Here is a tiny trained network, its code and every weight. The questions are about switching its units off for an input and a class, where a switched-off unit gives its printed mean instead of its output.

import numpy as np


def w(rows, s, z=0):
    codes = np.array(rows[::2]) - 128.0
    scale = np.full(codes.shape[1], s)
    scale[-1] = z or s
    return codes * scale


def norm(h):
    return h / np.sqrt((h * h).mean(-1, keepdims=True) + 1e-5)


def f(y):
    return np.maximum(y, 0)


def log_softmax(a):
    a = a - a.max(-1, keepdims=True)
    return a - np.log(np.exp(a).sum(-1, keepdims=True))


def net(x, mask):
    res = np.array(x, float).reshape(1, 6) / 4 @ E
    u = 0
    for l in range(3):
        y = f(norm(res) @ A[l][:, :-1].T + A[l][:, -1])
        res = res + np.where(mask[u : u + 10], y, B[l][:, -1]) @ B[l][:, :-1]
        u += 10
    return log_softmax(norm(res)[-1] @ U[:, :-1].T + U[:, -1])


A, B = {}, {}
E = w([
[179,105,132,70,144,101,146,118,98,88],'x0',
[59,140,208,64,63,98,89,140,100,65],'x1',
[133,98,134,111,173,194,117,91,120,219],'x2',
[66,147,208,107,208,171,106,1,96,42],'x3',
[52,62,66,173,147,144,121,115,185,125],'x4',
[169,207,128,123,99,102,122,86,204,152],'x5',
],0.0082)
A[0] = w([
[140,73,124,136,110,61,126,106,145,141,117],'0.n1',
[190,115,149,130,156,180,146,103,113,154,135],'0.n2',
[180,161,159,91,83,82,144,137,117,122,2],'0.n3',
[171,157,122,152,120,134,191,108,151,150,146],'0.n4',
[74,100,177,85,112,88,130,102,128,73,34],'0.n5',
[146,113,105,169,99,134,127,153,142,179,78],'0.n6',
[115,86,72,133,152,131,163,211,61,49,55],'0.n7',
[247,164,97,119,136,105,119,166,141,141,199],'0.n8',
[91,109,159,106,131,137,106,168,127,103,45],'0.n9',
[132,66,113,138,157,110,160,161,97,72,47],'0.n10',
],0.011,0.0041)
B[0] = w([
[79,182,138,157,123,129,153,128,34,181,158],'0.n1',
[103,44,116,92,173,66,100,105,107,228,203],'0.n2',
[194,130,125,27,86,49,136,180,6,52,184],'0.n3',
[126,134,120,175,53,78,156,75,186,125,193],'0.n4',
[49,163,56,138,147,127,49,129,104,148,205],'0.n5',
[162,113,114,118,69,168,61,133,165,156,196],'0.n6',
[133,108,146,254,128,73,220,113,76,93,204],'0.n7',
[181,134,167,112,51,120,146,68,110,231,253],'0.n8',
[114,172,151,178,126,143,185,86,160,166,160],'0.n9',
[96,148,136,191,162,132,182,173,42,104,175],'0.n10',
],0.0084,0.0078)
A[1] = w([
[50,221,158,114,158,54,164,84,183,99,81],'1.n1',
[147,136,131,210,41,186,105,167,142,184,118],'1.n2',
[233,240,77,177,145,136,145,98,166,133,186],'1.n3',
[248,73,109,90,140,120,168,181,136,155,194],'1.n4',
[142,128,112,190,20,38,130,231,130,101,49],'1.n5',
[254,117,120,85,81,192,103,112,208,166,3],'1.n6',
[71,186,165,88,147,134,127,136,126,39,18],'1.n7',
[191,208,87,138,99,144,129,65,113,170,224],'1.n8',
[209,164,181,165,160,169,150,236,138,201,67],'1.n9',
[163,142,195,119,109,78,175,41,114,69,128],'1.n10',
],0.008,0.003)
B[1] = w([
[105,230,131,184,150,82,23,39,206,97,199],'1.n1',
[176,14,53,123,124,113,88,128,178,98,234],'1.n2',
[86,102,181,131,137,20,142,106,238,234,202],'1.n3',
[95,243,117,166,35,116,128,53,72,147,220],'1.n4',
[168,107,161,70,253,199,135,110,109,45,239],'1.n5',
[79,120,59,212,121,122,194,151,54,114,200],'1.n6',
[178,88,38,239,41,170,30,78,137,165,175],'1.n7',
[101,139,105,99,151,29,193,121,147,122,254],'1.n8',
[63,111,41,74,113,25,96,119,161,131,170],'1.n9',
[97,209,137,114,157,193,132,230,221,114,209],'1.n10',
],0.0073,0.0067)
A[2] = w([
[113,116,180,34,250,176,136,115,75,188,108],'2.n1',
[121,74,105,204,133,147,168,218,148,94,122],'2.n2',
[91,118,95,71,81,117,111,91,121,177,125],'2.n3',
[70,154,156,87,123,87,86,124,132,76,65],'2.n4',
[58,150,109,104,118,200,59,149,130,92,35],'2.n5',
[194,80,134,121,116,142,153,134,166,171,3],'2.n6',
[95,92,84,138,139,70,55,146,198,99,212],'2.n7',
[204,167,185,24,94,93,165,188,115,131,58],'2.n8',
[163,55,89,90,87,213,62,174,177,132,85],'2.n9',
[109,134,122,172,142,101,190,130,145,87,150],'2.n10',
],0.012,0.0046)
B[2] = w([
[132,80,39,75,204,139,172,102,209,24,194],'2.n1',
[166,88,251,130,218,157,119,255,77,94,196],'2.n2',
[183,94,114,171,174,138,115,160,113,39,230],'2.n3',
[106,105,85,174,113,141,111,128,109,201,191],'2.n4',
[180,109,70,201,17,145,48,127,107,67,179],'2.n5',
[90,77,68,167,62,126,121,163,162,166,161],'2.n6',
[110,176,200,32,96,196,134,117,96,134,255],'2.n7',
[200,225,142,46,106,120,165,133,95,43,211],'2.n8',
[111,65,198,45,83,164,58,178,193,130,151],'2.n9',
[94,175,167,161,169,113,155,150,117,166,196],'2.n10',
],0.011,0.0089)
U = w([
[204,196,103,48,73,73,181,142,87,66,143],'0',
[98,56,64,74,224,172,145,71,208,65,217],'1',
[105,88,186,213,217,146,177,212,57,73,227],'2',
[106,25,198,56,95,221,53,215,197,140,106],'3',
[48,196,187,74,146,129,121,61,228,176,4],'4',
[160,38,48,174,70,68,167,105,201,231,191],'5',
[59,157,107,169,67,214,4,84,93,58,79],'6',
],0.016,0.0033)

Each question gives the input, the list of numbers given to net, and the class t.
The units are the neurons (one row each of A and B). Each row of codes is followed by its name. A weight is (code - 128) times the scale printed after its matrix; where a second scale follows, it is the last column's (A, B and U).
mask holds one flag per neuron, layer by layer. A switched-off neuron (its flag False) gives its mean, the last column of its row in B, instead of its output. The means were averaged over made-up inputs and are rounded, as every weight is.
A unit's drop is (log p(t) with every unit on - log p(t) with that unit switched off) / (log p(t) with every unit on - log p(t) with every unit switched off).
The circuit of an input: a set's keep is (log p(t) with only the set's units on - log p(t) with every unit switched off) / (log p(t) with every unit on - log p(t) with every unit switched off). Starting from the 12 units with the biggest drops (on a tie, the unit counted first), units are removed one at a time, each time the one whose removal leaves the highest keep (on an exact tie, the one counted first), for as long as the keep stays at least 0.8.
units of the circuit, in order: the units of the circuit, biggest drop first
most important unit: the unit with the biggest drop
k most important neurons: the k neurons with the biggest drops, biggest first
k most important neurons of layer l: the k neurons of layer l with the biggest drops, biggest first
drop when u is switched off: that unit's drop, to one decimal
input [-2,4,8,-1,2,-4], class 1: most important neuron of layer 0 => (0.n6)
input [7,-1,3,-4,0,-3], class 5: units of the circuit, in order => (0.n8 2.n7)
input [-1,4,5,7,-8,1], class 6: 3 most important neurons of layer 1 => (1.n7 1.n5 1.n1)
input [5,7,-4,3,-8,-4], class 6: units of the circuit, in order => (0.n5 2.n4)
input [-3,-1,-8,3,-3,3], class 4: units of the circuit, in order => (1.n1 1.n3)
input [-2,-4,1,-4,5,-5], class 3: 3 most important neurons => (0.n6 1.n2 2.n9)
input [3,-8,-6,-8,-5,-7], class 5: 2 most important neurons of layer 2 => (2.n7 2.n6)
input [0,5,-6,1,7,-3], class 2: 2 most important neurons => (0.n7 0.n10)
input [-1,-1,4,6,-6,5], class 1: 2 most important neurons => (0.n2 2.n1)
input [1,1,4,8,-2,-4], class 1: 2 most important neurons => (2.n1 0.n2)
input [4,-2,0,-7,-1,-4], class 5: 4 most important neurons => (0.n8 1.n2 0.n6 2.n7)
input [-5,-7,0,3,8,4], class 4: 2 most important neurons => (2.n7 0.n8)
input [-2,-3,-5,-6,0,-3], class 5: 2 most important neurons => (0.n8 0.n6)
input [7,-7,-1,7,-2,8], class 4: most important unit => 1.n10
input [1,8,-3,-4,-6,-8], class 2: 2 most important neurons => (0.n7 0.n8)
input [4,-1,7,1,-3,5], class 5: 2 most important neurons => (2.n7 0.n4)
input [8,-8,-1,-7,-4,0], class 5: drop when 0.n4 is switched off => 0.1
input [-3,-7,-7,-1,1,8], class 5: drop when 0.n8 is switched off => 0.2
input [3,3,6,4,-1,-6], class 1: drop when 2.n1 is switched off => 0.5
input [0,3,8,5,0,-2], class 1: most important unit => 2.n1
input [6,0,4,-8,-1,-6], class 5: drop when 2.n7 is switched off => 0.2
input [-7,-1,-8,-7,4,5], class 3: 2 most important neurons of layer 1 => (1.n2 1.n5)
